[128 = 0]

[144 124 128 119 142 135 140 132 127  85 147 109 125 141 130 132 130 131
 142 129 122 112 135 167 122 151  89 147 151 126 126 147 123 117 144 116
 126 135 136 101  85 124 114 143 117 113 117 136 130 118 174 135 119 129
 123 126 120 139 130 123 161 137 123 125 125 112 130 121 131  89 131 136
 168 134 138 129 104 117  83 154 106  86 114 135 125 109 104 167 115  77
 125 108 119  85 109 132 181 163 130 115  96 136 123  75 144  90 121  92
 109 124 115 118 126 106 127 105 135 116 121 145 120 155 147 153  93 139
  56 131 131 132  90 107 116 110 134 123  98 142 119 120 115 118  95 165
 163  95 131 120 121 120 124 188 107 132  81 105 127 140 138 100 117 169
 101 122 147 114 116 101 116 133 124 120 146 124 134 140 118]
H/RC
[159 103 131 128 131 114 150 138 143 125 158 127 132 123 141 129 140 125
 135 120 123 156 126 148 126 130  72 121 104 121 138 157 128 146 156 137
 101 128 159 104 119 119 143 123 131 113 121 115 135 109 156 160 131 118
 131 144 137 103 135 157 144 115 129 140 125 122 124 110 158 102 124 133
 178 112 133 145 130 102  88 124 135 118 111 113 103 117 109 147 124 137
 126 133 121 113 120 140 138 166 123 119 137 129 141 116 133 116 130 109
  97 126 121 101 142 117 125 137 111 147 137 109 128 114 135 147 100 174
 108 133 132 124  85 134 123 138 123 133 104 130 135 119 127 103 131 145
 124 106 131 125 132 129 135 149 160 115 114 132 133 158 133 102 112 140
 114 111 128 130 130  89 109 147 111 128 165 132 118 129 112]
H/RC
[126 136 140 129 136 129 113 133 105 105 123 111 117 136 107 131 121 125
 139 140 121 153 132 137 105 136 156 140 107 121 147  99 101 138 151  82
 115 110 118 111 136 118 107 149 146 127 124 128 170  95 121 113  99 134
 127 145 137 160 109 108 156 140 126 119 127 117 133 136 132 145 127 126
  94 135 127 106 102 137 117 158 118 144 164 130 109 136 155 112 120 130
  49  85 125 110 131 111 130 115 144 130 129 121 130 112 162 112 121 127
 119 130  87 125 134 127 127 123  81 115 122 122  85 139 125 133 129  96
 112 118 127 132 148 131 132 129 118 157 112 127 132 123 113 135  83 126
 154 107 130 117 119 107 126 147  48 127 109  97 120 150 130 131 102 132
 120  81 151 123 129 120 134 124 115 134 138 117 146  96 120]
E/RC
[148 162 123 122 100 109 126 129  96 140 146 149 132 117 126 122 114 128
 105 110 139 173 119 104 116  82 157 109  75 135 126  97 174 160 116  81
 130 124 147 138 123  97 148 110 163 159 134 152 152 102  90 116 114 146
 129 158 131 116 118 129 106 132 138 111 152 147 140 137 127 159 121 119
  90 115 112 134 137 146 111 123 159 157 151 139 138 121 144  64 124 150
 111 126 127 155 159 103  90 107 128 149 141 148 140 149 126 164 159 113
 136 121 140 109 118 127 122 131 102 104 127 101  69  91 112 107 156 132
 189 119 131 139 177 168 130 120 110 128 122 114 114 133 150 117 129  93
  96 158 151 153 128 105 138  58 155 138 177 167 128 148 126 161 131  84
 145 136 108 124 130 124 132  97 134 116 113  86 127  96 126]
E/Nm
[124 116 111 118 138 138  95 133 124  96 145  72 135 150 120 110 126 136
 118 156 109 152 131 130  92  96 132 137 118 135 130  98 113 127 179  89
 135 140 112 112 118  84 122 145 117 138 121 132 132  95 123 122 110 147
 139 174 157 171 129 116 149  99 128 129 101 140 143 158 126 156 115 121
 108 142 143  91  84 128 101 133  92 140 158 132  95 147 154 143 129 133
 142  49 123 125 140 121 137 125 139 115 111 127 145 102 145 114 114 134
 151 119  75 135  89 135 120 136 109 148 129  97 114 182 127 133 126  92
 103 138 141 143 146 126 142 119 118 124  97 151 132 131 130 119 123 128
 147 126 143 120 129 127 111 213 128 129 111  77 128 136 135 134 136 154
 106 105 140 109 119 109  77 132 119 126 127 114 138 127 143]
E/RC
[138 152 161 111 164 132 116 142 118  93 108 104 128 136  98 118 126 134
 114 128 125 115 125 133 120 135 137 115 131 131 134 126  97 114 181 117
 112 160 117 102 132 122 120 137 149 139 112 120 123 128 131  97 124 173
 132 151 142 146 126 115 184 100 126 119 133 109 139 119 123 134 119 115
 116 131 134 106 127 124 140 154 111 129 137  92 113 133 129 148 147 125
 117  76 133 120 122 116 136 168 115 112 116 130 125  93 136  92 121 121
 133 130  89 121 123 115 133 118 101 118 109  85 126 146 130 134 118 107
 101 122 134 141 113 136 141 115 128 138 115 140 139 114 123 112 113 129
 140 130 126 122 130 132 124 188 135 126 128 110 145 133 133 110 127 116
  99 118 129 132 136  78 117 147 107 147 150 148 148 134 118]
E/RC
[131 145 134 112 142 126 107 127 118 103 129 105 143 160 109 123 140 145
 114 123 116 130 128 144  88  97 139 134 139 132 137 121 104 128 169  95
 121 147  98 109 125  71 118 124 153 152 149 142 133 114 102 134  99 171
 135 171 153 170 125 120 146  87 123 124 144 130 135 126 134 142 124 133
 102 122 125 122 128 136 141 139 116 152 155 128 105 145 142 112 121 131
 121  62 130 121 137  97 120 149 144 130 134 119 147 124 157 122 133 111
 139 141  97 115 127 114 120 117  47 132 115  87 119 144 141 146 146 117
 109 138 130 123 127 133 130 120 106 107 113 134 125 126 125 132 110 128
 128 119 108 121 109 132 112 143 125 139 127 114 134 140 127 126 130 115
  92 119 123 118 131  78 120 129 118 139 154 122 133 122 127]
E/RC
[109  73 118 114  99 155 111 121 122 110 111  80 152 150 128 106 118 146
 139 134 117 151 120 149  94 115 118 124 118 123 123 102 121 101 180 118
 145 127 110 110  81 111 129 142 114 156 121 113 127 102 134 137 115 111
 127 155 176 180 115  99 129 101 133 104 112 131 146 153 122 151 122 116
 105 134 137 106 115 134  92 170  85 129 153 135 107 157 182 153 183 143
 117  66 124 138 125 142 132  83 150 128 119 138 136 114 137 112 126 139
 167 106 102 145  85 146 139 129 128 155 128 129 102 180 131 138 146 102
 153 131 131 141 158 120 147 103 125 108 106 167 121 133 145 139 107 127
 135 121 116 104 124 154 116 178 106 140 120  95 150 140 133 142 133 200
  83 162 141 134 121 139 120 138 107 102 137 116 144 124 124]
E/RC
[161  94 151 126 149 127 139 126 148 110 126 108 134 136 122 145 143 123
 152 130 118 135 125 146 124 151  95 121 145 117 120 181 143 114 167 157
 120 135 109 107 119 139 127 129 131 105 123  97 128 141 153 135  81 116
 133 132 143 133 137 132 149 100 128 124 124 116 125 115 152 100 131 124
 147 120 137 122 124 116 101 155 149 117 112 132 117 108 121 186 149 138
 115 123 135 102 127 156 143 170 121  98 128 130 123 107 126  93 115 115
 119 114 110 120 125 109 141 125 138 133 109 101 122 151 151 151  96 164
 101 128 133 133  88 111 144 121 132 125 111 155 128 113 131 123 108 148
 130 109 129 101 123 154 110 174 134 134 105 142 150 159 122 102 117 147
 104 119 143 129 125 108 112 161 102 125 156 151 129 137 114]
H/RC
[115 135  86 127  84  91 173 145 130 151 149 153 122 133 148 125 115 135
 118 124 140 157 134 128 107  63 135 109  82 141 131 113 147 198  94  94
 138  96 169 124 146  79 143 126 135 124 125 140 150  90 101 147 117 109
 131 149 138 122 134 146 104 156 137 110 139 148 135 134 130 144 139 133
 123 130  88 134 129 132 110  87 155 133 144 139 120 142 138  69 112 147
 138 121 107 128 142 105  87  83 128 123 156 152 136 143 130 178 145 127
  96 121 174 126 110 122 130 147  96 106 187 149 112 101 129 127 163 130
 173 120 122 107 166 164 114 116 112 127 121  92 132 130 136 131 162  99
 104 138 141 164 139  89 134  63 135 121 164 148 132 151 143 150 119 155
 160 144 126 127 133 163 123 107 135 120 108 102 133  86 128]
E/Nm
[ 98 190 142 123 149 111 116 134 121 128 124 140 130 140  74 101 131 128
 117 122 143 102  96 140 137  88 125 134 148 143 105 129  93 110 137  99
 120 166 120 124 127 155 115  56 130 161 118 155 125 145 126  95 134 189
 118 125 104 144 116 126 156 149 120 100 118  71 136 127 135 144 129 116
 112 127 133 109 110 122 192 116 113 129 104 125 109 137 175 107 128  94
 112  77 131 122 100 114 175 163 133 136  96 143 111  89  88  99 137 153
 140 126 118 108 140 111 127  89 147  49  98 132 102 155 118 117 116  71
  73 131 142 133  95 107 142 112 123 152 128 146 127 144 139 124 107 131
 149 131 141 175 108 127 129 156 114 134 115 121 143 108 130 142 130  78
 116 133 169 128 126  42 126 144 120 138  91 131 137 129 127]
E/RC
[110 158 125 140 159 131 134 127 101 117 126 146 101 185  89 124 124 127
 124 139 117 135 115 145  92  70 146 141 108 176 140 126  95 120  97  58
 123 169 141  97 122 109 122 132 144 142 136 143 163 146 121 100 105 197
 122 172 107 164 104 118 146 128 128 126 122 126 112 139 137 155 117 127
 110 129  95 114 123 131 138 139 140 166 127 132  77 147 140  64 117 102
 114  83 124 102 125  99 163 141 142 111 106 119 129  92 152 124 140 130
  98 127 109 115  94 102 120 104  86  80 125  91 100 170 138 134 135  96
  99 140 137 118 135 124 103 112 119 133 111 132 118 114 121 115 117 160
 153 144 160 186 122  93 109 185  79 126 122 107 148 143 143 103 122 106
 129 109 142 117 125  90 120 127 131 125 140 123 153  79 130]
E/RC
[164 131 165 122 174 116 146 127 123 107 124 120 123 146  82 146 138 118
 146 143 133 140 112 157 122 149 119 146 150 140 125 158  98 132 143 142
 108 140 130 109 114 128 124 137 142 111 134 115 144 200 161 118 110 176
 132 135 108 130 155 135 153 123 130 139 117  95 119 128 122 125 124 134
 110 120 119 119 133 117 121 169 123  99 105 126  91 105  91 116 131 135
  98 136 127  76 108 146 161 177 120  97 121  88 118  80 142  84 129 105
 107 119 126 106 123 110 119 107 129  85  79  70 112 160 154 152  93 130
  91 129 145 140  96 127 101 117 135 140 107 145 130 115 120 111  90 168
 162 132 134 149 115 107 118 186  92 144  90 118 131 160 139  87 104 124
 102  90 142 101 133  88 103 155 114 123 154 149 146 103 106]
H/RC
[141 158 119 120 148 131 120 112 125  64 120 109 131 167 112 142 141 140
 124 135 142 152 141 139  96 127 143 143 133 139 143 117 101 144 140  77
 129 154 107  97 131  88 162 139 154 136 114 131 146  94 120 131  93 176
 128 173 143 168 139 107 163 114 127 135 128 114 125 124 123 146 122 123
 133 113 133 115 117 130 106 161 120 137 174 102 113 134 119 102 101 136
 125  66 126 113 133 118 122 130 159 116 137 123 135  98 164 116 126 125
 140 128  80 132 132 118 124 109  57  52 120  83 134 156 141 154 132 138
 101 129 131 131 136 129 125 128 145 121 102 135 117 137 120 124 111 141
 143 105 142 121 121 114 119 167  94 129 112 109 135 168 129 134 127 134
 125 120 126 121 117 110 140 139 120 130 158 126 143 102  92]
E/RC
[125 117 150 119 188 132 116 144 127  91 116  94 143 168  99 120 130 124
 130 135  86 149 135 128 117 140 125 132 136 130 138  62  87 132 178 126
 116 134 120 102 101 135 112 154 151 138 131  91 125 131 139  80  98 167
 139 143 143 155 108 109 150 116 135 116 115 116 130 121 124 141 118 121
  93 131 123 109 115 131 155 161  82 161 145 114 114 146 150 180 153 126
 112  55 126 101 126 123 145 144 128 111 122 124 128 106 132  91 122 128
 151 122  81 119 137 117 123 101 103 117  95 108 124 122 121 127 123 121
 106 112 166 156 114 132 131 124 121 143 107 147 129 122 132 138  95 139
 153 110 125 112 104 118 113 170  92 118  87  80 121 119 127 112 116 158
  85 110 158 124 108  88 126 156 109 131 147  71 140 132 131]
E/RC
[ 97 117  87 121  68 132 123 137 124 148 157 136 130 124 182 122 114 141
 130 117 141 149 136 109 121 112 129 118  96 123 154  80 143 169 108  86
 148  96 153 138 132 112 132 185 131 132 117 128 148  45 116 143 133  93
 129 131 153 134 144 131  93  78 122 105 125 149 148 136 128 124 128 130
 127 133  99 131 127 134  88 117 133 139 170 135 132 145 137 105 119 135
 138 110 130 147 146 121  87  66 128 164 147 161 140 159 127 183 110 128
 148 114 164 127 132 124 138 134 104 144 159 194 118  85 117 124 170 129
 172 119 123 108 159 143 130 131 103 127 111 101 110 136 149 153 146 104
  98 120 126 123 141  99 150  57 130 121 188 164 124 135 136 214 126 164
 129 148 125 119 136 164 133  99 131 123 104 100 123  92 131]
E/Nm
[ 85 103 142 139 183 131 119 130 110 102 122 105  80 151  94 113 125 122
 125 154 125 138 127 144 115 122 141 136 127 155 128 107 105 117 155 121
 123 134 133 115 123 131 101 119 135 132 137 117 136 158 158  97 104 167
 119 151 134 142 125 105 152 123 135 114 104 119 132 125 125 153 123 122
  75 134 135 106 114 119 159 173  75 125 106 125  84 160 169 139 160 128
 103  72 120  89 115 128 154 142 128  90  99 130 125  92 140  91 126 156
 139 127 104 124  99 118 141  76 140  66  85 104 106 157 130 125 114  76
 100 125 148 135 120 113 123 118 126 139 111 171 122 114 134 128 103 131
 179 125 125 160 121 112 116 179  86 125  99  19 134 120 143 124 107 156
  88 108 167 126 116  87  96 148 101 122 123 139 152 101 119]
E/RC
[126 152 163 124  97  83 147 141 135 147 166 171 107  85 143 132 121 115
 122 109 155 154 133  87 183 155 152  96 106 108 124 122 159 161  95 154
 126  85 172 146 167 153 151 110 145 130 149 118 122 150 113 115 138  91
 120  89 115  70 112 148 103 153 136 140 132 190 115 124 117 124 125 137
 123 144 109 184 165 119 161  98 156 149 113 123 154 102 116 133 135 160
  67 215 128 124 152 120  86 140 101 158 154 136 115 170 111 120 140 117
  82 141 184 141 180 137 145 141 159  89 126 118 151  31 109  96 115 129
 207 109 137 133 144 172 142 115 131 153 144  82 122 129 162 115 143  92
 101 121  98 123 137 109 157   8 189 135 153 163  98 127 131 113 120 101
 145 124 120 124 129 149 122  86 131 110  79 143 122 156 120]
H/Nm
[157 206 189 125 151  76 145 156 136  95 162 115 105  94 116 149 151  98
 120 130 119 155 115 152 153 185 138 141 126  95 146 163 120 149 128 117
  89 130 138 100 130 127 141 117 185 134 126 140 142 107 150 113 105 153
 126 119 120  94 133 143 180 141 132 144 157 111 122  85 110  67 106 127
 193 131 103 168  97 126  88 103 140 147 140 110 110  66  82 170  86 128
 111 124 116  85 116  99 134 231 109 105 112 173 124 102 160  71 117  61
  66 128  73  86 189  87 131 104  85  88 131  67 149  78 152 141  68 130
 131 123 146 252  68 156 108 102 115 147  93  72 139  87  95 106 109 109
 164  95 134 128 134 123 144 131 176 144  78 134  92 177 152  71  86  97
 106  95 140 101 125  53 154 120 104 149 141 127 123 118 129]
H/RC
[134  64 127 114 134 150 114 134 128 115 137 103 146 145 149 122 134 135
 143 123 110 121 116 141 128 123  86 124 129 105 115 136 125 122 169 159
 136 127 156 127 109 139 135 142 107 123 125  93 128 120 149 143 130  98
 138 143 155 164 132 126 134 114 124 112 108 122 128 122 122 123 125 117
 104 145 137 124 125 135  91 141  94 125 119 138  88 146 138 180 173 133
 127 103 140 127 117 155 136 138 116 110 130 130 143 110 126 117 122 132
 142 118 131 131 109 119 143 133 145 148 132 170 136 129 132 127 128 141
 104 114 135 116 100 118 150 135 114 130 111 151 139 122 127 127 144 144
 122  98 107 109 138 145 123 155 135 133 121 108 134 125 138 110 124 190
  81 121 127 143 126 128 115 156 112 127 142 136 130 127 113]
H/RC
